Below is a small trained network, with its code and all its weights. Each question gives an input and a target symbol and asks what happens when units are switched off, that is, made to give their printed mean instead of their output.

import numpy as np


def w(rows, s, z=0):
    codes = np.array(rows[::2]) - 128.0
    scale = np.full(codes.shape[1], s)
    scale[-1] = z or s
    return codes * scale


def norm(h):
    return h / np.sqrt((h * h).mean(-1, keepdims=True) + 1e-5)


def f(y):
    return np.maximum(y, 0)


def softmax(a):
    e = np.exp(a - a.max(-1, keepdims=True))
    return e / e.sum(-1, keepdims=True)


def log_softmax(a):
    a = a - a.max(-1, keepdims=True)
    return a - np.log(np.exp(a).sum(-1, keepdims=True))


def net(x, mask):
    ids = ['ΓΣαβδεθλξπτφψ'.index(c) for c in x.split()]
    T = len(ids)
    res = E[ids] + P[:T]
    r = norm(res)
    for j in range(2):
        rows = slice(4 * j, 4 * j + 4)
        q, k, v = (r @ M[0][rows].T for M in (Q, K, V))
        z = softmax(np.where(np.tri(T) > 0, q @ k.T / 4**0.5, -1e9)) @ v
        o = O[0][rows]
        res = res + np.where(mask[j], z, o[:, -1]) @ o[:, :-1]
    y = f(norm(res) @ A[0][:, :-1].T + A[0][:, -1])
    res = res + np.where(mask[2:10], y, B[0][:, -1]) @ B[0][:, :-1]
    return log_softmax(norm(res)[-1] @ U[:, :-1].T + U[:, -1])


Q, K, V, O, A, B = {}, {}, {}, {}, {}, {}
E = w([
[36,101,250],'Γ',
[142,127,133],'Σ',
[98,138,107],'α',
[110,123,98],'β',
[139,145,158],'δ',
[98,138,101],'ε',
[100,138,105],'θ',
[128,115,104],'λ',
[143,118,124],'ξ',
[105,157,148],'π',
[142,121,128],'τ',
[123,147,153],'φ',
[119,125,110],'ψ',
],0.018)
P = w([
[118,107,146],'0',
[197,190,119],'1',
[161,145,123],'2',
[142,120,121],'3',
[90,64,157],'4',
[7,152,128],'5',
[54,165,100],'6',
[224,192,62],'7',
],0.019)
Q[0] = w([
[118,104,137],'head 0',
[144,163,99],'head 0',
[159,181,99],'head 0',
[173,180,85],'head 0',
[104,124,116],'head 1',
[95,173,126],'head 1',
[50,148,162],'head 1',
[60,3,198],'head 1',
],0.02)
K[0] = w([
[205,148,120],'head 0',
[62,104,175],'head 0',
[39,36,148],'head 0',
[80,29,182],'head 0',
[188,95,104],'head 1',
[141,98,96],'head 1',
[159,143,56],'head 1',
[223,250,97],'head 1',
],0.019)
V[0] = w([
[164,174,17],'head 0',
[131,185,60],'head 0',
[77,216,164],'head 0',
[173,117,113],'head 0',
[2,197,121],'head 1',
[106,230,204],'head 1',
[75,217,83],'head 1',
[174,154,217],'head 1',
],0.016)
O[0] = w([
[185,93,105,60],'head 0',
[162,114,81,73],'head 0',
[118,225,83,81],'head 0',
[140,114,151,106],'head 0',
[169,223,2,115],'head 1',
[128,210,140,2],'head 1',
[136,167,49,77],'head 1',
[39,207,199,46],'head 1',
],0.014,0.0069)
A[0] = w([
[185,251,39,117],'neuron 0',
[85,210,225,254],'neuron 1',
[158,239,56,93],'neuron 2',
[235,16,116,162],'neuron 3',
[130,200,171,113],'neuron 4',
[15,98,61,183],'neuron 5',
[92,91,196,79],'neuron 6',
[83,242,165,83],'neuron 7',
],0.014,0.0079)
B[0] = w([
[160,146,216,166],'neuron 0',
[70,211,98,181],'neuron 1',
[174,136,221,157],'neuron 2',
[75,160,99,248],'neuron 3',
[111,142,3,144],'neuron 4',
[128,235,146,179],'neuron 5',
[158,141,139,157],'neuron 6',
[88,77,23,155],'neuron 7',
],0.013,0.016)
U = w([
[134,3,181,155],'Γ',
[191,146,146,88],'Σ',
[212,152,132,96],'α',
[126,177,157,150],'β',
[170,83,67,224],'δ',
[133,120,157,59],'ε',
[98,148,157,92],'θ',
[86,133,210,122],'λ',
[101,112,214,105],'ξ',
[91,181,148,98],'π',
[48,95,125,2],'τ',
[111,96,227,93],'φ',
[192,140,157,106],'ψ',
],0.019,0.007)

Each question gives the input, a string of symbols that net reads in full, and the target symbol t.
The units are the heads (4 rows each of Q, K, V and O) and the neurons (one row each of A and B). Each row of codes is followed by its name. A weight is (code - 128) times the scale printed after its matrix; where a second scale follows, it is the last column's (O, A, B and U).
mask holds one flag per unit, heads first, then neurons. A switched-off unit (its flag False) gives its mean, the last column of its rows in O or B, instead of its output. The means were averaged over made-up inputs and are rounded, as every weight is.
A unit's drop is (log p(t) with every unit on - log p(t) with that unit switched off) / (log p(t) with every unit on - log p(t) with every unit switched off).
The circuit of an input: a set's keep is (log p(t) with only the set's units on - log p(t) with every unit switched off) / (log p(t) with every unit on - log p(t) with every unit switched off). Starting from all 10 units, units are removed one at a time, each time the one whose removal leaves the highest keep (on an exact tie, the one counted first), for as long as the keep stays at least 0.8.
circuit, biggest first: the units of the circuit, biggest drop first
unit that matters most: the unit with the biggest drop
top k neurons: the k neurons with the biggest drops, biggest first
heads that matter: for each layer, one digit per head in row order, 1 if its drop is at least 0.15 and else 0, layers parted by /
input φ β π β φ τ β λ, target π: circuit, biggest first : (head 0)
input β Σ λ β λ ε β ε, target Γ: circuit, biggest first : (head 1; head 0)
input θ λ φ τ φ, target Γ: top 3 neurons : (neuron 5; neuron 1; neuron 0)
input ε λ φ, target α: circuit, biggest first : (head 1; neuron 0)
input ψ β β, target τ: heads that matter : 11
input π β β π β θ, target δ: heads that matter : 10
input Σ λ δ ξ, target λ: heads that matter : 00
input π β β π Σ π φ φ, target λ: heads that matter : 01
input Σ φ β β, target λ: heads that matter : 00
input λ λ δ λ, target Γ: heads that matter : 00
input φ β Γ ψ Σ β, target δ: top 3 neurons : (neuron 1; neuron 0; neuron 2)
input φ ε ψ β δ, target α: heads that matter : 11
input α φ Σ φ β, target π: heads that matter : 01
input ξ β β β λ τ, target δ: unit that matters most : head 0
input ε λ φ λ Σ, target Γ: circuit, biggest first : (head 0; neuron 5; head 1)
input θ λ β β τ, target Γ: circuit, biggest first : (head 0; head 1)
input α λ π β ψ, target Γ: circuit, biggest first : (head 0; neuron 1; head 1)
input β φ Σ β λ, target π: circuit, biggest first : (head 1; neuron 1)
input ψ β λ, target τ: circuit, biggest first : (head 0; head 1)
input λ λ θ, target Γ: circuit, biggest first : (head 1)
input Σ β ξ λ, target λ: heads that matter : 00
input β λ ψ, target δ: heads that matter : 01
input λ π Σ, target Γ: heads that matter : 00
input ε δ λ β φ β, target Γ: heads that matter : 11
